Here is a tiny trained network, its code and every weight. The questions are about switching its units off for an input and a class, where a switched-off unit gives its printed mean instead of its output.

import numpy as np


def w(rows, s, z=0):
    codes = np.array(rows[::2]) - 128.0
    scale = np.full(codes.shape[1], s)
    scale[-1] = z or s
    return codes * scale


def f(y):
    return np.maximum(y, 0)


def log_softmax(a):
    a = a - a.max(-1, keepdims=True)
    return a - np.log(np.exp(a).sum(-1, keepdims=True))


def net(x, mask):
    res = np.array(x, float).reshape(1, 5) / 4 @ E
    y = f(res @ A[0][:, :-1].T + A[0][:, -1])
    res = res + np.where(mask, y, B[0][:, -1]) @ B[0][:, :-1]
    return log_softmax(res[-1] @ U[:, :-1].T + U[:, -1])


A, B = {}, {}
E = w([
[79,115,149,254],'x0',
[254,50,200,155],'x1',
[47,47,208,80],'x2',
[129,130,128,128],'x3',
[131,21,27,131],'x4',
],0.0074)
A[0] = w([
[169,185,227,153,76],'neuron 0',
[51,74,203,78,9],'neuron 1',
[180,124,144,140,72],'neuron 2',
[127,190,165,138,22],'neuron 3',
[125,95,57,165,134],'neuron 4',
[94,137,157,189,62],'neuron 5',
[103,83,114,189,132],'neuron 6',
[137,76,64,158,31],'neuron 7',
[113,72,203,99,67],'neuron 8',
[109,94,121,116,96],'neuron 9',
[152,150,134,42,48],'neuron 10',
[144,32,104,132,113],'neuron 11',
[98,83,74,115,60],'neuron 12',
[189,115,137,169,119],'neuron 13',
[76,162,39,137,143],'neuron 14',
[60,135,115,104,73],'neuron 15',
[174,95,157,129,38],'neuron 16',
[192,100,146,103,106],'neuron 17',
[191,203,67,188,33],'neuron 18',
[96,141,115,120,2],'neuron 19',
[111,144,185,120,68],'neuron 20',
[99,216,50,132,69],'neuron 21',
[163,106,165,158,45],'neuron 22',
[134,137,129,91,76],'neuron 23',
[154,199,187,142,38],'neuron 24',
[80,98,143,187,57],'neuron 25',
[90,155,106,118,25],'neuron 26',
[115,136,163,215,57],'neuron 27',
[94,151,77,115,59],'neuron 28',
[74,152,125,202,92],'neuron 29',
[186,129,149,156,94],'neuron 30',
[131,164,172,149,67],'neuron 31',
[200,104,137,134,52],'neuron 32',
[168,160,91,119,48],'neuron 33',
[80,211,170,108,129],'neuron 34',
[105,141,116,192,87],'neuron 35',
[128,117,139,44,72],'neuron 36',
[84,182,116,117,56],'neuron 37',
[209,164,101,151,66],'neuron 38',
[82,121,129,193,65],'neuron 39',
[146,68,61,147,79],'neuron 40',
[167,157,82,49,72],'neuron 41',
[125,144,119,10,83],'neuron 42',
[132,167,184,154,69],'neuron 43',
[156,89,133,149,103],'neuron 44',
],0.013,0.0065)
B[0] = w([
[135,162,89,60,222],'neuron 0',
[33,115,2,187,213],'neuron 1',
[98,76,180,114,158],'neuron 2',
[117,126,85,82,161],'neuron 3',
[137,202,112,51,216],'neuron 4',
[181,75,110,132,179],'neuron 5',
[203,111,134,134,210],'neuron 6',
[122,152,74,51,175],'neuron 7',
[50,132,88,158,191],'neuron 8',
[120,167,87,112,154],'neuron 9',
[187,54,87,166,175],'neuron 10',
[131,186,100,79,205],'neuron 11',
[147,193,83,68,177],'neuron 12',
[85,114,186,92,189],'neuron 13',
[103,109,234,90,253],'neuron 14',
[88,73,211,130,190],'neuron 15',
[103,81,157,106,154],'neuron 16',
[96,96,206,125,180],'neuron 17',
[32,104,26,212,213],'neuron 18',
[93,87,213,93,133],'neuron 19',
[124,143,66,104,165],'neuron 20',
[87,85,151,134,228],'neuron 21',
[113,72,199,103,158],'neuron 22',
[166,88,86,136,143],'neuron 23',
[121,141,72,49,185],'neuron 24',
[181,82,88,129,186],'neuron 25',
[86,52,187,78,150],'neuron 26',
[194,58,122,137,190],'neuron 27',
[103,86,204,87,173],'neuron 28',
[190,82,137,126,214],'neuron 29',
[61,87,185,65,176],'neuron 30',
[145,129,105,66,163],'neuron 31',
[91,96,158,108,168],'neuron 32',
[130,84,55,167,156],'neuron 33',
[153,161,101,45,236],'neuron 34',
[182,73,114,145,182],'neuron 35',
[175,87,90,162,176],'neuron 36',
[89,78,191,88,177],'neuron 37',
[76,109,86,176,189],'neuron 38',
[180,68,123,130,188],'neuron 39',
[134,148,104,67,194],'neuron 40',
[184,67,125,146,194],'neuron 41',
[210,68,139,152,212],'neuron 42',
[147,136,87,63,174],'neuron 43',
[87,117,173,90,163],'neuron 44',
],0.0078,0.0077)
U = w([
[79,99,204,80,81],'0',
[156,188,77,23,77],'1',
[231,70,111,147,92],'2',
[32,127,59,176,121],'3',
[143,154,138,112,255],'4',
[142,192,166,133,174],'5',
[189,247,189,188,100],'6',
[167,214,190,187,98],'7',
],0.013,0.022)

Each question gives the input, the list of numbers given to net, and the class t.
The units are the neurons (one row each of A and B). Each row of codes is followed by its name. A weight is (code - 128) times the scale printed after its matrix; where a second scale follows, it is the last column's (A, B and U).
mask holds one flag per neuron, in row order. A switched-off neuron (its flag False) gives its mean, the last column of its row in B, instead of its output. The means were averaged over made-up inputs and are rounded, as every weight is.
A unit's drop is (log p(t) with every unit on - log p(t) with that unit switched off) / (log p(t) with every unit on - log p(t) with every unit switched off).
The circuit of an input: a set's keep is (log p(t) with only the set's units on - log p(t) with every unit switched off) / (log p(t) with every unit on - log p(t) with every unit switched off). Starting from the 12 units with the biggest drops (on a tie, the unit counted first), units are removed one at a time, each time the one whose removal leaves the highest keep (on an exact tie, the one counted first), for as long as the keep stays at least 0.8.
units of the circuit, in order: the units of the circuit, biggest drop first
top k neurons: the k neurons with the biggest drops, biggest first
drop when u is switched off: that unit's drop, to one decimal
input [-4,-6,-6,-6,-1], class 0: units of the circuit, in order : neuron 14; neuron 21
input [6,-8,-5,-3,6], class 0: units of the circuit, in order : neuron 14
input [-6,5,-7,6,6], class 3: units of the circuit, in order : neuron 18; neuron 38
input [4,-4,-6,0,-1], class 3: top 2 neurons : neuron 18; neuron 21
input [-5,6,2,-4,-8], class 1: top 2 neurons : neuron 0; neuron 24
input [-7,-4,6,3,2], class 2: units of the circuit, in order : neuron 42; neuron 36
input [-8,-6,8,-2,-6], class 2: top 3 neurons : neuron 42; neuron 10; neuron 36
input [-5,-4,-1,5,1], class 2: units of the circuit, in order : neuron 42; neuron 41
input [-8,8,-5,-8,2], class 0: units of the circuit, in order : neuron 17; neuron 30
input [8,8,4,4,2], class 0: top 4 neurons : neuron 13; neuron 44; neuron 30; neuron 22
input [-2,2,5,-4,-3], class 3: units of the circuit, in order : neuron 1; neuron 8; neuron 14
input [3,4,-8,7,7], class 3: top 3 neurons : neuron 18; neuron 38; neuron 34
input [-7,-3,8,0,-6], class 3: top 2 neurons : neuron 1; neuron 8
input [-2,-2,8,-6,6], class 3: units of the circuit, in order : neuron 1
input [6,8,8,-4,8], class 0: top 2 neurons : neuron 22; neuron 44
input [-5,3,-7,-3,4], class 3: top 2 neurons : neuron 18; neuron 38
input [7,5,-2,-4,-5], class 2: top 2 neurons : neuron 27; neuron 5
input [-4,-3,8,-5,-7], class 3: top 2 neurons : neuron 1; neuron 8
input [-8,-5,5,4,-1], class 2: drop when neuron 38 is switched off : 0.0
input [5,-4,-1,-4,5], class 1: units of the circuit, in order : neuron 4
input [-2,0,-4,-5,6], class 1: drop when neuron 40 is switched off : 0.1
input [1,-5,8,3,-5], class 3: drop when neuron 1 is switched off : 1.0
input [-2,-3,4,-4,-7], class 1: drop when neuron 34 is switched off : 0.2
